Each row of numbers stands for one node and depends on some of the facts below. Use the named rows to name the rest.

There are 3 kinds of fact about the nodes: Ω, η, Θ.
k10 Ω k556; k104 Ω k905; k108 Ω k184; k116 Ω k265; k120 Ω k242; k128 Ω k755
k131 Ω k353; k133 Ω k483; k140 Ω k265; k145 Ω k206; k146 Ω k365; k149 Ω k613
k151 Ω k184; k153 Ω k677; k154 Ω k483; k20 Ω k293; k209 Ω k755; k213 Ω k206
k224 Ω k613; k236 Ω k970; k24 Ω k613; k241 Ω k184; k273 Ω k365; k285 Ω k555
k3 Ω k618; k310 Ω k265; k312 Ω k483; k327 Ω k206; k329 Ω k755; k360 Ω k184
k366 Ω k266; k370 Ω k372; k371 Ω k206; k374 Ω k372; k377 Ω k602; k381 Ω k365
k383 Ω k245; k393 Ω k999; k398 Ω k517; k408 Ω k265; k428 Ω k184; k439 Ω k365
k441 Ω k755; k443 Ω k753; k445 Ω k27; k448 Ω k184; k455 Ω k118; k459 Ω k287
k468 Ω k517; k473 Ω k517; k480 Ω k27; k488 Ω k690; k491 Ω k118; k496 Ω k365
k506 Ω k518; k507 Ω k999; k519 Ω k838; k521 Ω k529; k522 Ω k245; k528 Ω k520
k530 Ω k730; k532 Ω k266; k542 Ω k556; k546 Ω k613; k549 Ω k556; k553 Ω k317
k570 Ω k518; k571 Ω k708; k578 Ω k287; k58 Ω k287; k582 Ω k191; k587 Ω k618
k592 Ω k827; k597 Ω k753; k6 Ω k753; k60 Ω k353; k610 Ω k492; k619 Ω k365
k621 Ω k317; k624 Ω k206; k631 Ω k550; k651 Ω k353; k652 Ω k999; k671 Ω k556
k676 Ω k890; k684 Ω k782; k701 Ω k613; k709 Ω k556; k713 Ω k206; k714 Ω k517
k719 Ω k550; k725 Ω k259; k728 Ω k677; k736 Ω k871; k740 Ω k556; k759 Ω k613
k765 Ω k529; k77 Ω k753; k771 Ω k776; k786 Ω k600; k803 Ω k761; k810 Ω k412
k811 Ω k184; k812 Ω k871; k820 Ω k184; k825 Ω k463; k840 Ω k999; k845 Ω k206
k847 Ω k118; k862 Ω k602; k882 Ω k412; k886 Ω k317; k889 Ω k518; k895 Ω k618
k897 Ω k483; k910 Ω k365; k920 Ω k890; k921 Ω k613; k923 Ω k605; k933 Ω k184
k942 Ω k265; k949 Ω k600; k959 Ω k27; k961 Ω k999; k964 Ω k755; k99 Ω k27
k996 Ω k838; k116 η k847; k116 η k530; k120 η k740; k120 η k782; k120 η k889
k146 η k740; k191 η k241; k191 η k24; k224 η k520; k245 η k236; k245 η k213
k265 η k587; k265 η k154; k273 η k213; k287 η k592; k287 η k755; k293 η k621
k293 η k597; k293 η k154; k3 η k827; k3 η k530; k312 η k412; k312 η k184
k312 η k961; k312 η k753; k312 η k786; k317 η k578; k317 η k496; k317 η k719
k329 η k840; k329 η k621; k329 η k20; k360 η k656; k360 η k964; k360 η k377
k366 η k803; k366 η k553; k374 η k145; k374 η k242; k374 η k786; k381 η k578
k381 η k483; k381 η k656; k381 η k811; k393 η k206; k393 η k713; k393 η k491
k393 η k377; k439 η k613; k439 η k483; k441 η k578; k445 η k621; k445 η k491
k445 η k600; k468 η k259; k468 η k961; k473 η k118; k480 η k730; k480 η k600
k507 η k138; k519 η k209; k521 η k323; k522 η k153; k528 η k765; k528 η k323
k529 η k443; k529 η k377; k532 η k810; k542 η k753; k542 η k553; k546 η k492
k546 η k597; k546 η k140; k546 η k582; k549 η k377; k550 η k618; k550 η k184
k571 η k310; k571 η k24; k571 η k383; k6 η k398; k6 η k755; k60 η k285
k605 η k412; k605 η k99; k605 η k771; k605 η k766; k606 η k827; k610 η k592
k610 η k443; k610 η k701; k610 η k383; k610 η k555; k631 η k840; k631 η k652
k651 η k999; k651 η k151; k651 η k889; k684 η k310; k684 η k961; k690 η k730
k690 η k104; k690 η k786; k714 η k886; k728 η k713; k759 η k618; k759 η k761
k759 η k656; k759 η k602; k812 η k530; k845 η k24; k871 η k740; k871 η k518
k907 η k428; k907 η k905; k910 η k398; k910 η k765; k920 η k285; k920 η k408
k921 η k236; k921 η k266; k921 η k776; k921 η k448; k921 η k149; k921 η k882
k923 η k428; k923 η k587; k923 η k811; k933 η k24; k933 η k556; k942 η k959
k942 η k761; k949 η k492; k949 η k825; k996 η k365; k10 Θ 963; k104 Θ 991
k108 Θ 675; k116 Θ 784; k118 Θ 778; k120 Θ 803; k128 Θ 741; k131 Θ 784
k133 Θ 991; k138 Θ 991; k140 Θ 803; k145 Θ 778; k146 Θ 991; k149 Θ 778
k151 Θ 803; k153 Θ 784; k154 Θ 784; k184 Θ 675; k191 Θ 741; k20 Θ 778
k206 Θ 741; k209 Θ 784; k213 Θ 741; k224 Θ 675; k236 Θ 784; k24 Θ 803
k241 Θ 784; k242 Θ 963; k245 Θ 741; k259 Θ 963; k265 Θ 991; k266 Θ 741
k27 Θ 803; k273 Θ 803; k285 Θ 741; k287 Θ 991; k293 Θ 741; k3 Θ 741
k310 Θ 778; k312 Θ 675; k317 Θ 778; k323 Θ 991; k327 Θ 741; k329 Θ 991
k353 Θ 741; k360 Θ 803; k365 Θ 778; k366 Θ 784; k370 Θ 803; k371 Θ 803
k372 Θ 784; k374 Θ 675; k377 Θ 991; k381 Θ 963; k383 Θ 741; k393 Θ 803
k398 Θ 991; k408 Θ 991; k412 Θ 741; k428 Θ 963; k439 Θ 963; k441 Θ 991
k443 Θ 675; k445 Θ 803; k448 Θ 778; k455 Θ 991; k459 Θ 675; k463 Θ 963
k468 Θ 675; k473 Θ 778; k480 Θ 741; k483 Θ 778; k488 Θ 963; k491 Θ 741
k492 Θ 803; k496 Θ 963; k506 Θ 991; k507 Θ 741; k517 Θ 963; k518 Θ 803
k519 Θ 741; k520 Θ 803; k521 Θ 741; k522 Θ 675; k528 Θ 778; k529 Θ 778
k530 Θ 778; k532 Θ 991; k542 Θ 991; k546 Θ 778; k549 Θ 741; k550 Θ 803
k553 Θ 803; k555 Θ 991; k556 Θ 991; k570 Θ 741; k571 Θ 784; k578 Θ 803
k58 Θ 803; k582 Θ 741; k587 Θ 675; k592 Θ 803; k597 Θ 963; k6 Θ 675
k60 Θ 778; k600 Θ 803; k602 Θ 784; k605 Θ 741; k606 Θ 741; k610 Θ 991
k613 Θ 963; k618 Θ 784; k619 Θ 963; k621 Θ 675; k624 Θ 675; k631 Θ 991
k651 Θ 741; k652 Θ 675; k656 Θ 991; k671 Θ 778; k676 Θ 784; k677 Θ 675
k684 Θ 778; k690 Θ 963; k701 Θ 963; k708 Θ 784; k709 Θ 675; k713 Θ 741
k714 Θ 784; k719 Θ 741; k725 Θ 991; k728 Θ 741; k730 Θ 784; k736 Θ 991
k740 Θ 991; k753 Θ 675; k755 Θ 741; k759 Θ 991; k761 Θ 963; k765 Θ 963
k766 Θ 741; k77 Θ 778; k771 Θ 784; k776 Θ 991; k782 Θ 803; k786 Θ 675
k803 Θ 741; k810 Θ 963; k811 Θ 741; k812 Θ 784; k820 Θ 675; k825 Θ 803
k827 Θ 778; k838 Θ 778; k840 Θ 778; k845 Θ 991; k847 Θ 963; k862 Θ 675
k871 Θ 991; k882 Θ 741; k886 Θ 784; k889 Θ 784; k890 Θ 784; k895 Θ 784
k897 Θ 741; k905 Θ 741; k907 Θ 741; k910 Θ 741; k920 Θ 741; k921 Θ 784
k923 Θ 784; k933 Θ 803; k942 Θ 991; k949 Θ 675; k959 Θ 675; k961 Θ 963
k964 Θ 784; k970 Θ 784; k99 Θ 784; k996 Θ 784; k999 Θ 803

Named rows:
[  1  -6  -4  -3   1   4   5   3   2   7  -3   0   2  -3  -5   5   0  -2
  31   0  -2  -6   1   8 -15  -1   5]: k602
[ -4   7   2  -1   3  -1  -6  -1   7  -5   8   2  -4   2   3   1  -3   8
 -19   0   0   7  -2  -2  10   3  -7]: k920
[ 6  1 -1 -5  0  2  3 -4  3  6 -1  6  0  4  1 -4  2 -4 17  0  3 -2  1  7
  1 -1  3]: k889
[ 5 -1  0 -1 -1  0  2 -2 -6  2 -4  0  3  2  1 -4  2 -5  8  0  2 -2  2 -1
  2 -1  2]: k455
[  1  -5  -4  -3   0   4   5   2   3   6  -2   1   3  -1  -5   5   0  -1
  34   0  -2  -6   0   8 -15  -1   4]: k730
[  3   1   0  -1   2   1   3  -2 -16  -3  -1   1   2   1   0  -4   3  -4
   6   0   2  -2   6  -1  10   1 -10]: k652
[  0  -6  -3   1  -2   0   3   4  -5   0  -4  -4   7  -1  -5   5   1  -3
  28   1  -4  -6   1   1 -13  -1   3]: k776
[ 1  5 -2 -1  3 -3 -4 -1  5  0  4 -1  6  0  7 -2 -2  8 -6  0  4  5 -2 -3
  5  6 12]: k329
[ 4 -4  0  0 -7 -1 -1 -2 -1 -1 -6  4 -3  4  2 -3  4 -6 -9  2 -7  1  0 -5
  3 -4  5]: k310
[ 5 -1  0  0  0  0  2 -2 -6  2 -4  0  3  2  1 -5  2 -5  7  0  3 -2  2 -1
  1 -1  2]: k725
[ 9 -2  0  2 -6  9 -1  1 -4 15  0 13  3 -1  1 -4  3 -3 -7 -6  1 -5 -4  3
 -1 -5  7]: k241
[ -4   7   2  -1   4  -2  -6  -1   8  -5   8   1  -5   3   3   1  -3   8
 -19   0   0   6  -1  -2  11   4  -7]: k480
[ 6 -3 -1 -5  7  3  4 -2  2  9 -5  3 -8 -2  0 -5  1 -5  6 -2  6 -1  3  4
  0  0  4]: k964
[ 2  6 -2 -4  5  1 -2 -2 14  6  6  3  2 -2  6 -2 -3  9 -2 -1  6  5 -3  4
  2  6 14]: k923
[ -1  -8   0   6  -6  -2   5   1  -8  -1  -7   2   2  -7  -7   4  -2  -4
  28   3   5   2  -9  -5 -22  -3  -1]: k827
[ 1  4 -2 -1  4 -2 -4 -1  4  0  3 -1  4 -2  6 -2 -2  7 -9 -1  4  5 -2 -4
  4  6 12]: k942
[ -1  -8  -2   2  -3  -2   2   4   3  -4  -6  -3   3   2  -5   5   0  -2
  21   4  -6  -4  -1  -1 -14  -3   3]: k118

Which node is each row?
No name comes twice in this set of rows, the named rows included.
[  0  -5  -3   1  -3   0   3   3  -3  -1  -3  -4  10   1  -4   5   0  -1
  32   2  -4  -6   1   3 -12   0   3] -> k323
[-3  3 -5  1 -3 -2 -3  3 11 -5  7 -5 17  3  2  8 -4 13 24  3 -4 -1 -3  3
 -8  6 12] -> k871
[ -5   4   3  -1  12  -1  -6   2   8  -2   5  -3 -11  -3   3   0  -3   7
 -33  -2   2   7   1  -4   9   4  -4] -> k728
[ -1   3  -1   1  -6  -3  -6   0  11  -1   3   3   3   0   7   0   0   7
 -24   2  -6   7  -5  -6   3   2  15] -> k684
[  2  -5   4  11  29   0 -10  10  13   8  -1 -11 -11 -10   3  -5  -3  13
 -60  -7  15   2   2 -11  -2   7  17] -> k360
[-8  4 -4 -1 -4 -1 -1  1 11 -2  8 -1  0 -4 -2 11 -6 10  4 -3 -4 -2 -3  5
 -4  3  3] -> k690
[ 6 -5  0 -1 -1 -3  0 -2 -1 -5 -8  5 -7  6  1 -3  1 -4  6  2  0  0  1 -7
  4 -2  1] -> k671
[ -2  -8  -4   1 -27   2  -1   2 -19   7  -3   5  -1  -4   8  -6   8 -10
 -61  -1 -42   7   2  -6  -8 -12  12] -> k24
[ -5  -4   0  -1  -1   1   1   3  -2  -7  -1   0  -5   4  -7   8  -1  -1
  18   2  -9  -4   2   2  -4  -2 -16] -> k755
[  3  -9   1   0  33   1   1   6   2  10 -11 -17 -18 -12  -1  -8   1  -4
 -33  -5  13  -2  12  -6  -3   4  11] -> k377
[ -2  -5   1   3  29  -4  -7   6  14   2  -4 -15 -17 -11   4  -4  -3   9
 -51  -3  11   6   6 -12   1   8  17] -> k393
[ 5  2  4  5 -6  4  0 -2 -2  7  4  9 -3  4 -2 -1  0 -1 -8 -8  6 -8 -2  4
  9 -5 -8] -> k428
[ -2   7  -2  -1   1   0  -3  -1  -6  -4   8   0   8  -2   6  -1  -1   9
 -11   0   0   4   0  -3  12   7   2] -> k468
[  1  -9  -7  -4  -5   1   2   3 -12  -1  -8   3  -1  -2  -4   7   1  -3
  22   0 -13  -5   2  -6  -8  -1   4] -> k556

The same nodes again, as new rows of numbers:
Some rows with their names:
[-29   9 -27  -6 -10   6 -15 -14  30  28   8  -1   9]: k618
[  1 -23 -37   0  -9  15  -6   9   1  19 -14 -26  23]: k191
[-16  17   8   6 -10  15 -15  14  34 -37  15 -13 -23]: k241
[  0 -30 -41 -12 -14   5   2  20   2  19 -21 -17  18]: k606
[-16  29  19  -3   3   8 -15  -2   3  -1   2   9  -1]: k491
[  7  -2  10  18 -11   2  10   8 -30 -10 -14 -22   8]: k393
[-11  30  20   3  -2  -3 -10  -5  12   2   8   7  -3]: k964
[  1   4   9  12  -7   2  -6   2  -8 -18  -3  13   8]: k725
[ 27   1   8   8   0   1  -2  21  -4   1  -7 -20   9]: k684
[-31   1 -30   1  -9  10 -18 -19  16  12   4  18  14]: k556
[-21  18  10  -1  -6  26 -20  16  26 -40   9 -11 -22]: k811
[ 23  -2   7  14  -6  -3   3  16  -9  -4  -7 -22   9]: k571
[-15  -5 -37   4 -24   9   4  -3  11  21   6  -6  17]: k463
[-14  30  18   2  -2  -2 -11  -5  13   2   9   7  -3]: k771
[-20   9  36 -34  23  -4  17   3  27  -9  17  17  10]: k149
[ 26   1  -2  19  15  -4  -5  28 -15  10  -9 -20  -1]: k473
[ 1 13 17 -1 -2  6 -6  9 -6 -5 -6 -3  7]: k128

Which node is each row?
No name comes twice in this set of rows, the named rows included.
[ 19 -14  39 -30 -45   5  19  19  11 -32 -17  -8  40] -> k507
[-27 -10 -29   0 -20  11   1  -9   1  15  -7 -15  17] -> k27
[-35  -7 -26 -16  20  12  20 -24  15  17  26   4  14] -> k613
[-13  31  11  10 -11   2   1  -4   0  -1  13  12  -2] -> k765
[ -7  -6 -30 -10 -10   9 -11   3  26  27  -1 -13  18] -> k838
[  3  16   7  12 -15   1   9   6  -6  -5   5   1   4] -> k488
[-29 -15  -4   5 -30  27 -30 -10  21  55  -3  19   1] -> k206
[  6 -28  35  26 -19   1 -28  -4   3   4 -14  26   0] -> k624
[ -4   7  50  92   9  48 -29  25  -7 -12  23 -81  76] -> k519
[-12  26  43  -9 -47  12  11 -11  29 -24  18   9  33] -> k810
[-17  -8 -29  -9 -11  14 -11   1  13  19  -6 -11  18] -> k353

